Facts:
[A AA AG AK AN AO AT AV AX AY D E I O] β 235
[AB AC AI AP AZ G H T V] β 628
[AD AF AH AR AW BB J L W Z] β 433
[AE AJ AU B BA BC C F K N P U] β 832
[AL AM AQ AS M Q R S X Y] β 217
Δ:
AB X AQ
AC BB U D R AD AO AM
B AN AP BC S Z L AV AS O AA AW
AA τ AN AP
AD τ D AC
AF τ AH
AG τ AF N AZ
AH τ BA
AI τ AR
AJ τ AF
AK τ BA
AM τ AO
AO τ BB
AP τ L
AW τ S L
AX τ K
AZ τ C AE
BC τ AS
F τ AH
I τ G
J τ N
K τ G AR
M τ AY
N τ AJ
O τ AS
R τ AD
T τ F M
U τ R
V τ E
W τ V A
Y τ I AR

Known rows:
[-12  12  17  -7   1  -6  28  11  -8   2 -22   0   6  31  -9 -15  14  -6
  -4  -8  -2   2   3  -4  15  20   2  10 -19  12 -12 -12  -5   9  -1 -37
  -5 -13 -31   2  -5 -18   1  -2   0  -3  15   7   5   7   3  22   7  16
  -4   6   7 -21  10  19  -1  -3 -28 -21]: N
[-11  -3   7 -18  -7 -18  19  14  -9  -1 -10  -1   9  32   5  -8   4  -6
  -6  -9   8 -18  12  10   0  22   4  17 -33  10  -7  -6   1  10 -10  -9
  -5 -12 -34   3   0 -11 -13  -7   5  34  28  24  25   8  10  25  17  29
  -3  16 -10 -15  20 -21  -5   1 -24 -17]: AG
[-12  19  16  -9   5  -4  21   9  -9   2 -24  -1   1  22  -5 -16  14  -4
  -1  -8  -7   4  12 -13  20  20   7   9 -13  13 -10 -13 -12  10   7 -43
  -7 -10 -31   2  -5 -26   9  -3   0 -18  13  -4   1   4   4  25   7  22
  -1  -1   8 -12  13  23   5  -2 -16 -22]: BA
[-15  12   8 -22  -1 -19  13  13 -10  -1 -10  -2   5  19   9  -8   5  -8
  -2  -6  -2 -17  20  -2  12  21  10  16 -24  10  -3  -5  -6   8   4 -16
  -7  -6 -32   3  -1 -23  -4  -8   6  18  27  11  16   8  12  29  18  39
   0   8  -6  -2  23 -11   0   4 -12 -15]: AK
[-23  10  -3 -17   5 -23  -3  13   0   0  -8  -5  19  23   0  -9   6   5
  -6 -28   9 -28   4   2   5  15  -3   4 -20  20 -13  -9 -11   9  17  -5
 -10 -23 -24   3  -3  -8  -4 -18   6   4  35  28  20  12  10  19  16  24
  14   4 -15 -10  18 -23   5   3  -3  -4]: AV
[-35   9 -33   5   1 -13 -11   3  -4  -6  -9   2  47  41  13  -1   6  27
  -2 -19   0 -28 -16   3  17  24 -32  10 -33  22 -21 -13 -16  -6  -5 -27
 -21 -29 -16  -9 -13  -1 -13  -5   4   2  31  -1   8  24  -2  29  10  26
  13   5 -30 -13  17 -52   2   7 -25 -27]: AW
[  2   8   5 -17  -4 -15   9   9  -1   3  -6  -3  -1  24  -6  13   9   8
  -9   8  -1  -8  -4 -24 -10  17  -8  13 -10  33   1 -14 -16  14 -10 -32
  -7  -7 -35   7   5 -13   4  -5   4   1  34  -8  11   7   6  19  10   4
  21  27  -1 -22  21  -9   3 -10  -5 -10]: S
[-10   8 -17 -23   8  -2   6   7  -4   3 -14   0   6  33   1  -3   3  17
 -10   5  -8  -9  -9  -5  -1  15 -15  17 -29  26 -25 -17 -22   5  -2 -22
 -13  -5 -26  13   3 -13  -7 -14   6  -1  19  15   7  11  10  22  11  14
   7  -6  -9 -14  18 -16   9  -3  -5 -18]: Z
[-14   0  -2 -17   5 -14  11   4  -6   1 -17   5  15  27   6   0   2  13
  -8  11  -8 -10  -8  14   1  20 -16  18 -33  27 -27 -12 -18   3 -21 -22
 -13  -3 -25   9   0 -11 -17  -8   4  10  21   3   4  12  13  29  10  19
   7   0 -15 -15  21 -41  10  -4 -20 -21]: W
[-13   4  14 -16  -4 -21   4  13  -5  -4 -14  -2  12  12   0  -6   7   3
  -5 -10  -4 -17  14   8   3  20   7  17 -11  26 -14 -10  -4  10   3  -5
  -7 -20 -33   7  -2 -16  -5 -11   4   6  26   6  21  10  16  20  13  19
  17  10   0  -6  22 -13   8  -5  -8  -7]: A
[  2  -8  29 -12 -30 -49  15   3  -8  -4 -24   5  -3  19  20  -5  16  -7
  -8   9  -8   4  11  36   3  21  11  13  -7  31  -7  -3  -9  14 -44 -20
  -1   4 -37  12  -6 -25 -19  -5  -8   3  10 -32  10   1  18  28   3  16
   8 -10  -4  -9  21 -29  16 -13 -27 -13]: AB
[ -8   5  19  -6   5  -8  14  10  -4   0 -23   2  12  20 -11  -9  14  -1
  -3  -5   4  -7   0   6  11  19  -2   2 -15  24 -21 -13 -11   7  -5 -33
  -6 -15 -28   3   0 -17   0  -1   1  -8  22   2   1   9   8  23   9   8
   8  12   2 -22  16  -9  10  -6 -24 -14]: P
[ -3   5  -7 -13 -28 -26  -5   8  -2  -1 -13   1   7  26  15   3  14   7
  -8  -7 -11  -9   0  18   5  17   3   4  -1  37  -5 -13 -19   7 -16 -26
  -5 -13 -32   9  -3 -19  -5 -11  -6 -11  16 -19  16  12   9  19   4   4
  15  -2   1  -7  16 -14  18 -10 -11 -11]: G
[-13   2  15 -16  -3 -25   0  13  -2  -1 -12  -1  17   8  -1   3   6   2
  -5  -5  -5 -23   8  16   0  20   2  13 -12  31 -16 -11  -5   8  -3  -8
  -6 -22 -31   7   0 -11  -8 -10   7   9  31   6  17  12  18  19  14  17
  20  15  -2  -9  24 -19  15  -4 -11  -2]: I
[ -3   3  -5 -16 -26 -21   1   7  -5  -2 -13   1   6  34  19   0  12   3
  -8  -5   0  -9   2  17   8  18   0   4 -10  29  -2 -10 -18   6 -22 -26
  -4  -5 -31   8  -4 -19  -9  -9  -6   2  16 -11  15   8   6  24   7  12
   6  -1  -3  -8  16 -27  13  -7 -17 -16]: H
[  0  -7  28 -10 -32 -49  13   4  -6  -3 -26   5  -2  19  23  -5  17  -5
  -7   9 -16   3  12  35   3  21  12  13  -5  34  -8  -3 -10  15 -41 -17
  -1  -1 -38  13  -8 -26 -18  -6  -8  -5   7 -37  11  -1  19  24   1  11
  13  -6   0  -6  19 -25  19 -13 -22 -11]: AC
[-11   0  14 -18  -2 -23   1  15  -3   0 -13   0  18   9   1   2   7   0
  -6  -2  -3 -27   6  19   2  20   2  11 -15  30 -16  -8  -6   6  -3  -8
  -7 -17 -30   5   3 -10  -9 -10   5  16  34   9  15  12  19  23  14  18
  16  17  -7 -11  25 -31  13  -4 -19  -1]: AX
[ -7  -5  35 -15 -10 -32  14  11  -7  -2 -22   1   7   1   2  -2   9  -5
  -5   9 -16  -9  21  23   0  24  15  25  -6  30 -16  -7   3  13 -18  -2
  -4 -15 -42  11   0 -21 -11  -5   3  11  18 -14  18   7  24  19  12  16
  18  12   4  -6  27 -14  13 -10 -14  -4]: AN
[ -8   6  23  -8   6  -8  15  10  -5   0 -24   3  11  20 -10  -8  14   0
  -5  -8   4  -5   1  10  14  19  -4   3 -13  24 -21 -14 -12   6  -6 -35
  -6 -16 -29   3  -2 -16   1  -2  -1  -5  19   2   3   8   9  23   7   9
   7  10   5 -25  16  -9  11  -5 -27 -11]: AU

Rows, some named above:
[ -2   1  10 -24  -8  -7   3  16  -7  -2 -13  -1   5   9  -3   5   3   1
  -6   8 -10 -17  13   7   2  22  10  22  -7  30  -8 -13  -5   7  -5 -10
  -4 -17 -40  10   6 -21   0  -7   5  10  26   4  21  14  17  19  16  11
  14  23  11  -9  26  -6  11  -9  -5  -9] => D
[  1   5   2 -19  -4 -17  11  10  -2   3  -5  -1   1  23  -8  16   8   7
  -9   8   4 -11  -5 -19 -11  17  -9  11 -14  31   2 -11 -18  13 -13 -33
  -7  -4 -33   6   5 -13   4  -5   3   6  36  -4  10   7   7  22  12   7
  18  29  -4 -25  22 -16   1  -9 -10 -10] => R
[-23  17 -12  -2  -5 -32   3   5   2   0  -6  -5  16  34  -2   0  13  16
  -6 -28   9 -17  -8 -30  -1  16 -17   5 -10  26  -2 -12 -18  16  11 -29
 -13 -23 -23  -3 -13  -6   4 -11   5 -14  37  -7  15   9  -1  17   6  15
  23   9 -20 -22  12 -12  -6   0  -2 -11] => AS
[-15  14  11 -20   0 -19  12  13 -10   0 -12  -2   5  20   8  -9   5  -7
  -1  -8  -4 -16  18   0  12  21   9  17 -25  10  -1  -5  -7  10   5 -16
  -8  -5 -32   2  -1 -20  -4  -8   5  19  29  11  17   7  13  30  19  39
   0   9  -7  -4  23 -13   2   3 -14 -15] => AK
[  3   1  20 -16   5   5  16  13  -6   0 -21   3   7  18 -15   3   9   0
  -5  12  -2  -5   0  10  10  21   0   6 -11  26 -18 -16 -11   2 -14 -40
  -4  -9 -33   6   9 -19   3   4   0   3  23   3  -1   9  10  26  10   4
   4  21  13 -25  21  -9  12  -8 -31 -12] => BC
[  2   8   3 -16  -2 -15  11   9  -2   2  -6  -2  -1  22  -8  13   7   8
  -9   6   0  -7  -6 -20 -11  17  -8  13 -10  34   0 -14 -16  13  -8 -31
  -7  -5 -35   8   5 -16   5  -6   4   2  33  -6  10   7   7  19  10   4
  20  27  -1 -23  20  -6   1 -10  -6  -9] => S
[-16  11  -9 -11   5 -34   9   6   2   4  -4  -3  12  32  -1   0  11   9
  -9 -20  17 -23 -13 -20  -8  13 -20  -2 -24  25  -5  -7 -22  14   0 -29
 -12 -10 -19   0  -5  -5  -2 -12   6   3  45   9   8   5   4  23  10  17
  18  13 -26 -27  17 -35  -3   1 -14  -7] => AM
[ -4  -4  56  -5   1 -31  31   7  -7  -1 -35   6   7   8  -8 -14  18 -10
  -4   8 -10   5  11  27   9  22   8  10 -13  28 -27  -7  -2  15 -30 -26
  -1  -8 -35   8  -5 -25 -11   1  -2  -5  13 -19  -3  -1  20  26   4  12
   9   1   5 -22  19  -8  15 -11 -35  -7] => B
[-14   4  -9 -14   0 -11  25   5  -9   3 -17   2   9  41   9  -7   3   8
  -8   5 -10  -3  -1   0   6  21 -10  23 -42  14 -18 -12 -10   7 -18 -23
 -13   1 -30   8  -5 -13 -14  -7   6  14  13   7  11  11   6  28  10  28
  -6  -5 -13 -11  15 -11  -1  -1 -20 -31] => J
[-28  11 -18  -6  -3 -24  -9  11  -2  -5  -6  -4  37  25   7  -6   7   9
  -2 -33   8 -37   1   5  13  20 -11   4 -20  19  -9  -9  -7   1  16 -10
 -13 -32 -21  -7  -9  -4  -5 -12   6  10  40  18  22  16   5  23  16  29
  15   9 -23  -9  19 -35   3   8 -14 -11] => O
[  7  -2   4 -17 -32 -17   4   9  -7  -2 -15   3   3  25  17  11  11   0
  -8  15  -9  -3   5  24   4  21   7  11  -2  36   3 -10 -15   4 -35 -33
  -1  -1 -39  11   2 -23  -9  -3  -7   5  16 -23  10  10  11  25   7   7
   8  10   8  -9  22 -27  16 -14 -24 -14] => AP
[-32   9 -18  -2  -3 -23 -14  11  -3  -7  -3  -3  46  25   8  -2   7  10
   0 -32  12 -42  -2   8  15  22 -14   4 -21  19  -7  -9  -8  -3  11 -14
 -15 -36 -20 -11 -10  -2  -9  -7   7  14  43  14  22  20   4  25  19  31
  16  18 -24 -11  19 -47   2   8 -22 -15] => AA
[-16  12 -19 -16   7  -9   2   5   0   6 -15  -1   9  31   3  -9   4  22
 -10  -6 -10  -8 -10  -6  -1  14 -16  13 -24  30 -32 -18 -24   7   6 -18
 -15 -12 -21  13  -3  -9  -7 -20   7 -13  17  11   9  14   9  17   7  11
  13 -14 -11 -10  14  -7  10  -3   6 -14] => L
[-16   5  -5 -11   0 -14   4   4  -3   1 -20   3  14  23   4   0   6  20
  -8   6 -21  -5  -4   2   2  19 -11  23 -17  36 -31 -17 -16   6  -7 -18
 -12 -17 -30  12  -5 -15  -9 -12   4 -13  15 -13  10  14  12  17   6   8
  18  -5  -4  -5  18  -5  14  -7  -1 -14] => AR
[-11  15  20 -14  11  -6  21   9  -9  -3 -25   0   3  23  -5 -21  12  -3
   0  -8   3  -2  11  -7  17  20   3   5 -16  12 -11 -10 -15   7  -1 -40
  -7  -6 -29   2  -1 -28   5   0  -1 -10  18   4  -1   2   5  30  10  24
  -1   3   3 -18  16  -2   4  -2 -24 -21] => F
[  2  -1  22 -13 -10 -27  21   7  -7  -2 -12   1   0  18  -4  13  10   2
  -7  18  -5  -2   4 -11  -9  23  -3  20  -9  30   3  -9  -8  14 -31 -30
  -5   0 -39   6   2 -19   0   3   1   9  30 -25   9   5  11  25  10  10
  17  31  -2 -22  24 -14   2 -12 -19 -13] => AQ
[ -3   1  -6 -15 -23 -27  -4   8  -2   1 -11   3  11  28  18   8  13   5
  -9  -1   0 -16  -5  26   4  17  -1   0 -10  34  -4 -10 -20   4 -27 -27
  -4  -8 -28   7   1 -14 -11  -9  -5   4  21 -11   9  10  10  25   6   9
  10   3  -5 -12  20 -42  17  -7 -22 -11] => AI
[-18  11 -16 -19   9 -10   2   6  -1   4 -14  -1  10  31   6  -7   4  21
 -11  -7 -10  -9 -12  -8   1  14 -14  13 -24  31 -31 -18 -23   8   6 -17
 -14 -14 -23  12  -2  -9  -6 -21   7 -15  18  12  11  14   9  17   7  12
  13 -12 -13  -8  13  -9  10  -3   5 -13] => L
[ -1  -4  33  -9 -11 -44  27   4  -7  -1 -18   2  -1  15  -3   5  13  -1
  -6  16  -7   0   6  -2  -8  23  -1  19 -15  31  -4  -4  -5  20 -35 -23
  -6   1 -39   8  -3 -20  -7   2   2   8  28 -32   6   1  13  25   8  14
  18  22  -5 -22  24 -22   6 -11 -22 -11] => X
[-32   9 -14  -1  -2 -24 -13  12  -2  -5  -3  -2  47  26   7  -1   7  11
   0 -33  11 -42  -1   8  16  22 -12   5 -20  19  -6  -8  -6  -3  11 -14
 -15 -36 -19 -12 -11  -2  -8  -7   3  11  43  14  19  21   4  25  17  31
  16  18 -26  -9  21 -46   2  11 -22 -14] => AA
[  3  -4  33 -12   4  -5  20  11  -8   0 -25   6   9  13 -14   3  13  -3
  -4  17   0   0   2  20   9  22   0   8 -13  28 -19 -12  -9   3 -22 -36
  -3  -9 -35   7   7 -18  -1   5  -1   4  22  -5  -3   6  14  27   8   6
   6  25  10 -26  22 -17  15 -12 -37 -12] => U
[-13  10   9 -21   0 -19  12  13 -10  -1 -11  -3   5  16   7  -8   4  -7
  -1  -7  -3 -18  19  -2  10  21   9  15 -24  10  -3  -5  -8  10   2 -16
  -8  -4 -32   2  -2 -21  -4  -8   5  18  28  11  16   8  11  30  19  38
   0   7  -6  -5  23  -9   2   4 -14 -18] => AK
[-15   0  12 -18   0 -25   0  13  -2   0 -10   0  19   9   0   2   6   1
  -6  -2  -1 -25   7  19   2  19   3  11 -14  29 -14  -8  -6   6  -6  -6
  -6 -19 -30   6   2 -10 -10  -9   6  15  32  10  16  13  19  21  15  18
  18  16  -8 -12  26 -31  14  -3 -16  -4] => AX
[  1   0  20 -15  -9 -29  21   8  -6  -2 -12   1  -1  18  -4  11  10   2
  -6  19  -5  -3   4 -10  -8  23  -4  20 -13  31   1  -9  -9  14 -29 -33
  -5   0 -38   6   2 -19  -1   3   1   9  30 -24   8   5  12  26  10   9
  17  31  -2 -23  24 -16   1 -12 -19 -14] => AQ
[-14  10  -3 -22   4 -18  -2  14  -1   2  -9  -5  11  22   3  -8   5   4
  -6 -20   7 -26   5   0   1  14   0   5 -19  21 -13 -11 -13  10  16  -5
  -8 -19 -25   7   1 -11  -3 -18   7   7  32  29  21   9  14  18  17  20
  13   5  -9 -11  19 -15   8   1   0  -3] => AO
[-35   9 -32   4   2 -14  -8   3  -5  -6 -10   2  49  41  11  -2   5  28
  -3 -19  -1 -28 -17   4  18  24 -32  10 -35  22 -21 -15 -17  -6  -4 -31
 -21 -28 -16  -9 -13  -1 -12  -4   3   1  31  -3   8  24  -2  28  10  27
  13   3 -31 -14  16 -50   1   8 -23 -29] => AW
[ -2   3  -1 -23 -15 -19   0   4 -11 -10 -15  -2  -4  38  19 -16   9   1
  -2  -6  11 -10  10  11  10  19  -2   2 -16  15   9  -7 -27   8 -30 -33
  -3   7 -28   4   2 -32  -5  -4 -10   2  19  -3  12  -3   2  39  13  29
  -3  -3 -11 -10  21 -58   3  -4 -18 -23] => T
[ -5   1  11 -14  -2 -34  12   6  -2   2  -7   1  12  18  -2  13  12   5
  -8   5   9 -15  -9  -4  -9  19 -13   7 -18  33  -3  -6 -15  11 -20 -27
  -9  -4 -28   3  -1  -8  -5  -3   3  11  41 -13   4   6  11  26  11  13
  21  26 -16 -27  24 -41   4  -6 -23  -4] => Y
[ -6  -6  56  -6   1 -34  31   6  -7  -1 -35   6   5   9  -8 -13  18  -9
  -3   7  -7   6  11  27   9  23   8  10 -11  27 -28  -7  -2  14 -28 -23
  -2  -7 -34   8  -5 -24 -10   1  -3  -5  14 -18  -4   0  21  26   4  11
   9   2   3 -24  19 -12  17 -12 -37  -6] => B
[ -9  -4  18 -11  -3 -24  21   2  -9  -2 -27   5   6  18   4  -4   7  11
  -7  21 -26   7   6  16   2  24  -2  31 -20  32 -28 -13  -6  10 -30 -17
  -9  -3 -38  15  -5 -23 -18  -5   2  -3   8 -24   5  10  19  25   6  14
  13  -5  -4  -7  22 -13  15 -12 -16 -20] => BB
[ -8   5  20  -8   8 -13  11  11  -2   1 -23   3  17  15 -12  -2  16   2
  -4  -2   5 -10  -5  16  11  19  -3  -1 -13  31 -27 -12 -13   4  -8 -34
  -7 -20 -26   3   1 -13  -1  -2   0  -6  26   0  -2   8  13  23   6   5
  12  13   2 -26  19 -19  16  -6 -32  -6] => K
[  1  -3  34 -14   3  -5  20  11  -6  -1 -24   6  10  14 -13   2  14  -6
  -5  16  -2  -2   2  20   8  22   1   8 -12  29 -19 -13  -9   4 -20 -36
  -3  -7 -36   6   7 -20   0   6  -1   3  22  -4  -3   8  14  28   8   5
   5  24  11 -25  22 -19  15 -12 -39 -13] => U
[ -6   1  15 -14   4 -25  12   0  -9 -13 -17  -6  -8  29 -10 -16   7   8
  -1  -4  16  -3  11 -27  -3  22 -13  14  -9  17   6  -7 -21  19 -23 -29
  -7   3 -34   2   1 -34   6   0  -4  -6  31  -7  14  -7   2  33  18  25
  14  15 -17 -26  23 -51 -13  -8  -6 -20] => M
[  0  -9 -13 -13 -35 -20  14   9  -7  -6 -13   0   1  57  11 -11   9   2
 -11 -11   9  -1   4  17   0  18  -2  10 -21  18   3 -11  -6  10 -28 -19
  -1  -9 -36   7  -5 -17 -17  -5  -7  16   9  10  30   4   0  23   6  10
  -5   0  -8 -19   9 -22  -6  -7 -23 -27] => AZ
[-14   1  13 -20   3 -17   0   8 -11 -17 -23  -6   0  19  -3 -28   1   5
   2 -14   6 -13  28  -4   8  22   2  19  -5  13  -2 -10 -12  13  -6  -4
  -4 -12 -35   6   3 -36   3  -6  -3  -5  21  12  27  -2   9  28  21  28
  12   4  -9  -7  25 -37  -4  -6   3 -14] => AY
[-13  10  -9 -22   6 -18   0  14   0   4  -7  -4  11  23   3  -7   5   3
  -7 -20   5 -26   3   2   0  14   1   6 -20  23 -13 -10 -11  10  16  -5
  -8 -17 -25   7   1  -9  -4 -18   9   9  32  29  19   9  13  18  16  19
  14   7  -9  -9  19 -20   9   0  -5  -1] => AO

